Each row of numbers belongs to one of the things below and depends on some of the facts about them. Some rows are named. Which thing is each other row?

Facts:
χ (each to the one after it):
k929 χ k587 χ k217
k237 χ k13
k680 χ k480 χ k857
k198 χ k378 χ k245 χ k184 χ k934
k216 χ k126 χ k266 χ k560
k679 χ k341
k554 χ k804
k788 χ k487
k999 χ k588 χ k952
k345 χ k252
k452 χ k828 χ k912
k695 χ k425 χ k823
k30 χ k283
k704 χ k642 χ k92 χ k413
k343 χ k868 χ k236
k154 χ k99
k501 χ k921 χ k816 χ k359
k535 χ k720 χ k655
k210 χ k140
k322 χ k848 χ k63
k979 χ k717 χ k391 χ k441
k529 χ k724
k526 χ k240 χ k333
k673 χ k550 χ k250 χ k22 χ k180 χ k862
k102 χ k954
k41 χ k352 χ k212 χ k162 χ k540
k946 χ k228
k692 χ k805
k918 χ k566 χ k209 χ k964 χ k551
k457 χ k73
k347 χ k808 χ k836 χ k502 χ k998
ρ k668 <- k359 k816 k501 k921
ρ k633 <- k587 k929 k217
ρ k289 <- k237 k13
ρ k686 <- k680 k857 k480
ρ k768 <- k198 k378 k184 k245 k934
ρ k732 <- k283 k30
ρ k863 <- k252 k345
ρ k448 <- k216 k266 k560 k126
ρ k546 <- k679 k341
ρ k395 <- k73 k457
ρ k398 <- k823 k695 k425
ρ k639 <- k336
ρ k246 <- k836 k998 k808 k502 k347
ρ k984 <- k550 k250 k180 k862 k22 k673
ρ k365 <- k554 k804
ρ k604 <- k487 k788
ρ k461 <- k588 k999 k952
ρ k386 <- k977
ρ k458 <- k747
ρ k814 <- k7
ρ k214 <- k642 k704 k413 k92
ρ k471 <- k452 k828 k912
ρ k706 <- k540 k352 k212 k41 k162
ρ k188 <- k868 k343 k236
ρ k449 <- k441 k391 k717 k979
ρ k791 <- k63 k322 k848
ρ k310 <- k720 k535 k655
ρ k356 <- k805 k692
ρ k291 <- k954 k102
ρ k438 <- k154 k99
ρ k881 <- k240 k526 k333
ρ k600 <- k54
ρ k450 <- k210 k140
ρ k586 <- k615
ρ k319 <- k849
ρ k53 <- k529 k724
ρ k298 <- k566 k551 k209 k964 k918
ρ k282 <- k510
ρ k941 <- k97
ρ k705 <- k79
ρ k973 <- k253
ρ k416 <- k946 k228
ρ k569 <- k523
ρ k344 <- k861

Some things and their rows:
k236: [-11  13 -25  16 -33  43   0  -6 -35 -16  67  11 -26 -17 -19  14  54   0
  -5  13  -4 -19  14  23 -52  -6 -20 -14  16   7  32 -22]
k347: [ -2  34 -38  26  21  39  28   6   4 -37  11  16 -27 -32 -69  31  24  35
 -19   8  33 -20  64  37 -34 -51 -42 -49  -4   6 -55 -42]
k510: [  4  13  -8  13  -8  36   5  -6 -14 -13  51   8 -20 -16 -33  13  35  16
 -34   1  12  -5  17  23 -42 -18 -31 -11   2   0  -5 -18]
k954: [  5  12  -7  11  -6  40  13  -8 -12 -13  54   5 -22 -17 -35  14  40  16
 -32   0  19 -11  21  25 -45 -19 -32 -11   0  -3 -17 -16]
k560: [  5   9  -4  27 -18  58 -54 -24 -28   5  29   5   4 -30  12  28  25  12
  12 -13 -22 -42 -43   3  -2 -10 -13  10  27 -31  37 -25]
k952: [  5  36 -15   8 -29  41 -21   5 -23  -9  63  -4 -25   8 -42  -6  30  19
 -17  33  -2 -14 -18  13 -37  -2 -34  -7  15 -19  -4  -6]
k788: [ 13   8  -1   4   2  45  37 -20   0 -17  52  -1 -28 -22 -51  26  40  21
 -43  -2  33 -13  44  37 -58 -33 -46 -17 -10   2 -43 -12]
k322: [ 17  11  -2   1   8  43  41 -17  -3 -14  53   4 -26 -20 -47  25  48  15
 -49  -9  36 -11  40  34 -60 -31 -44 -19 -10   1 -47 -14]
k180: [-12 -16  -3  40 -82  42 -81  46 -40 -19  57  30  23  23   7 -27  34 -10
 -13  16 -14 -16 -29   9  14  -1  34   8  16  -2  46 -47]
k246: [  0  31 -30  39   6  38  10  34  -7 -31  21  18  -4 -21 -33  28   8  29
  -7   6  15   0  49  13 -24 -12 -38 -28  12   1  -8 -16]
k310: [ 14  18  -4  20  -9  43  16  15 -12 -16  53   5  -6  -8 -23  23  23  18
 -26   2  16   5  30  12 -44   3 -44  -8   8  -3  -2   7]
k188: [  5  11 -11  22 -21  48  21   7 -19 -20  59   5 -11 -15 -20  34  30  11
 -13   5  10   0  45  19 -55   1 -44 -12  12  10  17   5]
k291: [ 12  12  -2  22  -8  41  16  14 -10 -17  51   6  -4 -12 -20  24  20  19
 -25  -1  16   5  34  13 -40   1 -42  -5   8  -2   1   5]
k705: [ 11  12  -2  24  -8  41  15  15 -10 -17  50   6  -4 -13 -20  25  18  21
 -23  -1  16   7  35  13 -40   1 -42  -5   8   0   1   5]
k600: [ 11  13  -3  23  -8  41  16  15  -9 -17  50   6  -4 -12 -19  25  18  22
 -24  -1  16   6  35  13 -40   1 -41  -5   7  -1   0   5]
k604: [ 10  13  -3  23  -8  41  16  14 -10 -16  50   6  -5 -12 -20  24  20  21
 -25   0  16   5  33  14 -41   1 -42  -4   7  -1   0   4]
k768: [  6  10  12  33 -16  24  25   0   3   4  71  -7 -26 -11  -8  15   0  26
 -18  -2  17  15  46 -13 -19  -8 -44 -21  18   7   0 -17]

Which thing is each row?
No name comes twice in this set of rows, the named rows included.
[ 22   3   8  14  -1  68  -8 -49  -2  -1  26  -7  -6 -38 -19  52  25  23
  -9 -19   7 -43   1  26 -26 -38 -42  -3   9 -19 -15 -16] : k126
[-26  43 -57  45  -5  24 -41  43 -33 -29  17  33 -10 -20 -23  -5  23  19
  14  16 -10 -19  -3   3   2 -10   3 -30  25 -13  23 -56] : k502
[ -9  10   9  33 -26  10   5 -17  -6  19  83  -7 -46 -12  -2 -13  10  20
 -13   2   7   2  15 -21  -4 -18 -20 -25  24   1   9 -53] : k245
[  4   6 -13   2 -16  53  45 -30 -12 -21  63   0 -37 -25 -51  40  54   9
 -28   7  24 -19  58  46 -76 -33 -50 -28  -2  19 -20 -12] : k343
[ 29   0  14   7   7  73  15 -61   9  -4  24 -13 -12 -42 -35  66  25  28
 -20 -22  20 -44  25  37 -38 -52 -57  -9  -1 -14 -41 -10] : k216
[ -20  -13  -10   47  -90   39 -104   58  -53  -16   60   35   28   28
   23  -40   34  -15   -2   19  -28  -15  -52   -3   26   13   49   15
   25   -8   73  -52] : k862
[-33  46 -63  52 -13  19 -64  55 -45 -27  19  38  -5 -16  -7 -18  23  14
  24  19 -25 -19 -25  -9  14   4  19 -24  34 -17  49 -61] : k998
[ 23   6   8  25  -5  61   0 -14  -4  -7  30  -3   7 -28  -9  52  10  25
  -8 -15   7 -17  20  13 -27 -13 -49   1  14 -13   2   5] : k448
[  3 -21   9  28 -65  53 -34  21 -15 -24  54  19  12  16 -24  -2  35   1
 -35  10  14 -16  15  31  -9 -28   4  -5  -2  10  -6 -37] : k250
[ 12 -25  16  20 -57  58 -12   9  -4 -27  52  14   7  12 -40  11  34   6
 -46   7  28 -16  38  42 -22 -42 -11 -11 -11  16 -32 -32] : k550

The same things again, as new rows of numbers:
Some things and their rows:
k322: [  0  41  18  -6  30  37  29 -15  29 -18  13 -13 -42   2  -6  -3   2   6
 -17  30 -24  -9 -55 -25 -17 -23 -36   7 -16]
k172: [ 15  27  18  24  12  37  25 -59  11  -3  15 -12 -18  -3 -19 -20  19 -21
  -8  11 -17 -18 -64  -9   4   9 -29 -13  -2]
k502: [-12  32  10   6 -46  52  19  -3   9  -7  36 -17 -14  12  29  13  38 -25
   6  10 -17  21 -62 -25 -33 -19  19 -16  -2]
k934: [  0  12 -13 -28 -48  54  23 -29  -3  19  33 -44  11   0 -11  20   8  -9
  15  21   0  35 -59 -25 -35   9  25   3  21]
k705: [  7  22  15  20  19  37  21 -60   2  -5  13 -24 -19 -11   2 -15  17 -15
 -13  25 -15 -10 -50 -16  10   9 -30  -5  -1]
k862: [-20  11  -5  19  -6  56  45 -46  -8 -26  17 -40 -15  22   9  42   3 -45
  22   9 -23  15 -43 -67 -53  48  -2   6 -10]
k458: [ 13  21  17  27  15  33  23 -54  13  -4  14 -15 -23  -3 -12 -21  19 -15
 -12  14 -25 -11 -58  -7   4   5 -32  -9   2]
k245: [  8  40  14  -4 -39  46  15 -33  10  -4  16 -23 -20  10   1  18   0   4
   0  28 -17  24 -68  -4   4  -4  11 -10 -17]
k724: [ 13  39  15  11  -5  41  25 -27  26 -23  17 -26 -16  12 -14   2   6  -6
  -4  27 -12   1 -52 -26   8 -14 -37  -3 -26]
k416: [  7  21  15  22  17  37  21 -58   3  -6  13 -22 -19 -10   2 -14  19 -15
 -13  25 -17  -8 -49 -16  10   8 -29  -5  -1]
k341: [  6  32  11  13   1  37  24 -27  15 -25  16 -28 -18   6   3   7   8  -5
  -7  38 -11  14 -38 -28  14 -11 -35   0 -26]
k210: [  4  47  20  -3  28  37  31 -17  31 -17  15  -9 -41   6 -13  -5   4   6
 -15  25 -26 -11 -57 -23 -17 -21 -34   5 -16]
k692: [ -4  43  18  -7  34  38  29 -20  21 -21  11 -15 -42  -1   2   1   3   7
 -17  38 -21  -5 -47 -29 -12 -19 -34   7 -19]
k266: [  2  32  13  16 -25  35  24 -27  13 -20  27 -29 -32  16  21  18   8  -5
 -18  30 -21  -7 -52 -22  -2 -13  -8   4 -22]
k319: [ 16  25  17  21  14  38  23 -56  13  -5  13 -17 -19  -5 -16 -19  20 -18
  -9  11 -16 -19 -63 -13   3   5 -32  -9   0]
k706: [ 27  15  10  22   4  40  46 -60  13  -5  22 -36 -18 -10 -11 -24 -12  12
 -30  35 -33 -20 -57 -17  22   8 -56   0  18]
k964: [-12  19  -1  33 -34  29  49   9  15 -25  53 -23 -29  17  50   8  42 -31
 -21  17 -12 -23 -47 -44 -32 -33 -17  -2  -1]

Name these rows:
No name comes twice in this set of rows, the named rows included.
[ 15  12 -10  18 -51  48  77 -17   7 -10  43 -40 -12  -6  27   3 -21  16
 -19  41 -26   7 -67 -30   6  -3 -35 -14  26] : k162
[-11  38  15  12  40  17  32   4  34 -33  28 -12 -56  13  15  -1  29 -12
 -32  31 -16 -41 -35 -41 -29 -45 -46  22 -27] : k918
[ 18  15  -5  20 -30  31  61 -28  11 -16  31 -43 -28   3  19  11 -27  20
 -34  48 -19 -10 -60 -23  23  -9 -41   2  -1] : k212
[  3  36   4  -8 -61  62  34 -20   3   4  28 -18  -2  -5  11  13   7  -3
  15  21 -16  42 -80 -13 -10   2  18 -28  11] : k184
[  8  18  13  41  23  18  26 -34  25 -13  27 -10 -33   9  -2 -20  39 -34
 -23  10 -14 -41 -52 -18  -9 -17 -41   0  -4] : k298
[ 19  -8 -27   6 -44  35  71 -23  12   7  52 -54  -4   7  -8   5 -16  10
 -17  34 -20  -4 -54 -33 -20   0 -27  13  40] : k540
[-15  35  14   5 -22  34   1 -19   3 -16  25 -20 -29  16  33  24  34 -22
  -8  27  -3  10 -45 -19 -10 -19  16   1 -32] : k836
[ -5  19   8  36 -10  14  30   0  27 -29  39 -27 -45  30  33  11  33 -27
 -35  17  -8 -45 -47 -34 -22 -42 -26  14 -27] : k209
[  2  29  26  40  37  54  30 -72   7 -31 -12 -15 -31   1  -1   1   1 -34
   3   6 -36  -7 -64 -35  -4  40 -42 -17 -21] : k984
[-19  46  30  17  59  58  36 -38  14 -53 -16 -15 -57  10  18  22 -18 -12
  -1  26 -49   9 -50 -56 -23  22 -47  -3 -44] : k673
[ -9   2 -15  23 -28  17  42   0  20  -8  62 -35 -19  28  12  13  47 -39
 -13  10  -3 -32 -35 -45 -58 -24  -7  23   9] : k551
[ 32  22   0  19 -14  34  59 -25  31 -21  23 -37 -19   5 -19  -6 -29  25
 -23  46 -29   2 -54 -20  30 -14 -68   0  -2] : k352
[ -7  40  17  -1  -1  38   0 -19  12 -22  16 -20 -16  11   7  15  30 -17
   4  34  -4  24 -33 -24   1 -20  -7   0 -38] : k808

Now the same things, written a new way:
Some rows with their names:
k717: [ -4 -29 -80  -4   0  38 -10  -2  17  24 -37   0   7 -19]
k41: [ 33  25 -12  38  38  45 -17   9 -20   5  34  -9 -26 -18]
k359: [-17 -39   3 -65  33 -36  30 -14 -14 -20   7  15  18 -34]
k999: [-21  15  18  23   7  30   1  -2  21  -2   4 -32 -13  -3]
k212: [ 48   6 -12   8  45  14  -8  22 -18 -18   7  26 -23 -16]
k180: [ 31 -46 -18 -25 -23 -61  -8  42  14 -63   0  36  11 -32]
k210: [-12  18   1  16   0  18 -12  -8   4  13  14 -23   0  -6]
k216: [-16  72 -32  12 -14  49  16 -15 -13 -20  10 -11  37   0]
k126: [ -8  62 -31  -3 -11  33  21  -9 -12 -31  -4   6  38   1]
k413: [-11 -21   9  32  20 -42   9   1  14  -7 -15  77  34  -3]
k214: [-19 -17   2  46   3 -17  14   0  -8  14   6  30  14  15]
k540: [ 63 -13 -10 -21  51 -18  -1  33 -16 -41 -20  59 -21 -14]
k250: [ 15 -27 -20   5 -30 -30 -17  30  13 -41  26   2   9 -33]
k791: [ 20 -15  24   8  -1  -7   7  14 -13  10 -18 -24  28  14]
k848: [ 29  -3  40   8   9   3  -8   9   4  11 -21 -32  51  -5]
k209: [ 20 -36  22 -20  -3  15 -32 -60   4 -30   1  24   5  19]
k438: [ -3  -8  -2   5  -5  -6   7   7 -12   4  -3  -5  -8  15]

Rows to name:
No name comes twice in this set of rows, the named rows included.
[ 13 -27  21  -6  -6  32 -36 -66   4 -19  14   8   3  18] : k566
[ 35 -54  24 -49   3 -16 -24 -49   7 -52 -27  59   7  20] : k551
[ -1  54 -31 -18  -8  18  25  -5 -11 -42 -18  24  39   2] : k266
[ 27 -46  23 -34   0   0 -28 -55   5 -41 -14  40   7  20] : k964
[ 54  -4 -11  -6  48  -2  -5  28 -17 -29  -6  43 -23 -15] : k162
[-34   5   7  77  10   4  -3 -18  11  26  27  25  30  -6] : k704
[-27  -4   7  61  13 -12   1 -11  11  15  13  43  31  -5] : k642
[  4 -38 -78 -20   3  23  -7   5  17  13 -50  16   8 -19] : k391
[-15   5  19   8  10  13   4   3  21 -13 -10 -15 -10  -3] : k588
[ 21   7  39  22   7  19 -11   3   3  22  -6 -50  51  -5] : k322
[ -7  -3  21  -7  13  -3   9   9  22 -24 -23   2  -9  -2] : k952
[-24 -30   1 -51  30 -20  27 -21 -15 -10  21  -2  17 -34] : k816
[  5 -17  21  11  -9  46 -41 -72   3  -8  27  -9   2  17] : k918

